The rows lie along a hidden order. The number after each row says roughly how far along it the row is, from 0 to 12. A new part has a new order.
[  2   0   2  -4  -4   5 -17   3   5  -2  12  -6   7   1  11  -3   6   4
  -2  -4   5   0  -2   4   6  -1  -4 -10   5   7   3  -3 -18  -3   6  -6
  -4  -2  22  -3 -15  -5   0   4  -2  -6  -3   9 -11  -3   8  -5   2   5
  -7   3  -2   8  -7   8   1   5   4   6  -1 -10  -1   1  -2  -2   6  -1
  -3  -3  -6  -4 -14  -9  15  15  -2  -1   4   0  -5  -1  -1  13  -3   7
   2  -3   6  -5  -5   3 -23   0  -4] => 5
[ -2   1  10  -7   5   2  -8   3 -11  11  -6   4  -1  15  13   5   7   1
  -5   4  -2   3 -13  11  -5   0  -1 -12   3   0  -9   2   2   1   1   0
   5   3 -16 -15  20   7  -3  15  -3   6  -1  18   1  -2   3   8   6  -7
  26   3   4 -18  -1   4  -2   3  -3   0  -7  -4  -2 -15   5  -4   0  -1
 -36   1  -1  -1   5  -8  -4 -11  -1 -13   1   0  23   4   0   0  -8  -8
   2   3   4   7  -6   0  -3  -1  -1] => 12
[  2  -6  -7   0   3   2  -4   3 -16   5   3  -4   7   5 -21  -2   3   1
   0  -9  -2   1   3   1  -2   0  -2  14  20  -3  -3  -7  -6 -15   0  -2
  -8   0  21  -6 -35   7   2  19   1   0   0  -7   6   0   6 -10  -1   1
  -2   7   0   6  -9  -6   1   4   3   1   1   9   2  -3   0   5   3  -2
  11  -7   3   2  -9 -12   8  27  -1  -3   2  -3  11   0  -3 -10  -2   4
  -4  -4  -1   8  12  -2 -16  -3   1] => 12
[  3   5  -5   3 -11  -2   4   1   9 -20  15  -4   3 -10   7  -2 -10   1
   2  -2  -3  -2   5  -3   6  -1   3   9  17   0  14   0  -3  -8   4   1
  -8  -1   7   9 -12  -9   1  -5   1   1   5   2   0   0  -6 -11  -5  12
 -35  -5   3  17   0   0   0  -3  -1   2   4   1   0  12   0   4   2   0
  38  -8  -1   1 -11   7  16  15   0  10  -2  -1  -8   2   0  -7   0   5
  -3   0  -1 -10   1   3 -14   2   0] => 0
[  0  -3  -6  -8  -7  -5   6   0   1   6  17  -2  -8 -11  -5   1  -7   3
  -2   1   3   3  -5   4   2  -1   1   5   5  -5  -1  -2  10 -20   2   4
  -1   1   3  -2  17   1   0   3  -1   2   5   2   7  -3  -6   2  -7  -5
 -21   4 -14  -5  -3   2   0  -5  -3  -1 -14 -10   1  -3  18  10   1  -2
  15  -7   6   7   1   7   3  15  -1  -8  -4  -4   7  -4  -1 -42   2  -5
  -3   4   1   2   3   8 -10  -1  -1] => 10
[ -1   3   9 -12  -3   1  -8   6 -10   6   6   3   0  13  23   6   0   1
  -8   3  -4   5 -18  15  -1   0  -1  -9  17  -1   1   1   1  -7   4   0
  -2   2 -13 -13  24   2  -4  21  -3  10   3  26   2  -3  -3   1   2   1
   9   3   3 -15  -3   6  -3   2  -5   1 -12 -10  -3 -12   9  -2   2  -2
 -15  -7   0   2  -1  -7   9  -2  -2 -11   0  -3  27   4   0 -14 -10  -9
   1   5   6   0  -7   2 -22  -1  -3] => 12
[  2   6   8   7   5   5  -9   1  -7  -9 -15   1   8  15  19   2   9  -1
   3  -2  -5  -1   1  -2  -2   1   2  -9   0   4   2   1  -7  16   0  -4
   2  -1  -4  -4 -13  -1  -1   2  -2   1  -4  15  -5   2   5  -4   7   9
  11  -3  19   4   3  -2   0   9   3   3  14   6  -2   1  -7 -10   2   1
 -10   4  -9  -7  -9  -8   7  -5   0   5   6   3   0   7   0  50  -7   4
   3  -4   1   3  -6  -7  -4   1   0] => 3
[  0   1  -1   4   3  -4  16  -2 -11  -2 -15   4  -6  12   5   6  -4  -3
   4   4  -8   2  -2  -2  -6   2   8   8   3  -9  -2   1  25   0  -4   6
   5   3 -18  -3  11   5  -1   4   0  11   4   8  15   3  -7   3  -1   0
   3  -3   7 -10   9 -10  -2  -1  -5  -4   2  10  -1  -3   9   0  -2   0
  12   4   5   4   6   6 -10  -2   2  -3  -2   0   9   5   0  -3  -2  -7
  -4   2  -5   6   4  -2   9   0   3] => 7
[  0  10   3   0 -10  -2   6   2   8 -25   9   2   4  -5  20   0 -10   1
  -2   2  -7  -2  -3   1   6  -1   3   4  16   1  16   4  -6  -2   4   1
  -5   0  -8   9  15 -12  -3  -6   1   4   7   9  -3   0  -9  -5  -1  13
 -19  -8   6   7   1   3  -1  -4  -3   1   3  -5  -2   9  -4  -3   0   1
  26 -11  -3   1  -5   7  12 -11   0  10  -1  -1  -3   3   3  -8  -1  -1
   2   4   0 -10  -6   3  -8   3  -1] => 0
[  2   6  -4   1 -11  -1   6   1  11 -22   6  -3   4 -11   8  -3  -8   1
   1  -3  -4  -2   2  -3   7  -1   3  11  17  -1  14   1  -5  -7   4   0
  -8  -1   9  10  -4 -10   0  -5   2   1   5   1  -1   0  -7  -9  -4  12
 -30  -6   2  18  -1  -1   0  -4  -1   1   4  -1   0  13  -4   1   1   0
  42 -10  -1   3  -9   7  18   8   0  11  -2  -2 -12   1   1  -9   1   3
  -1   1  -1 -11   0   3 -11   2   0] => 0
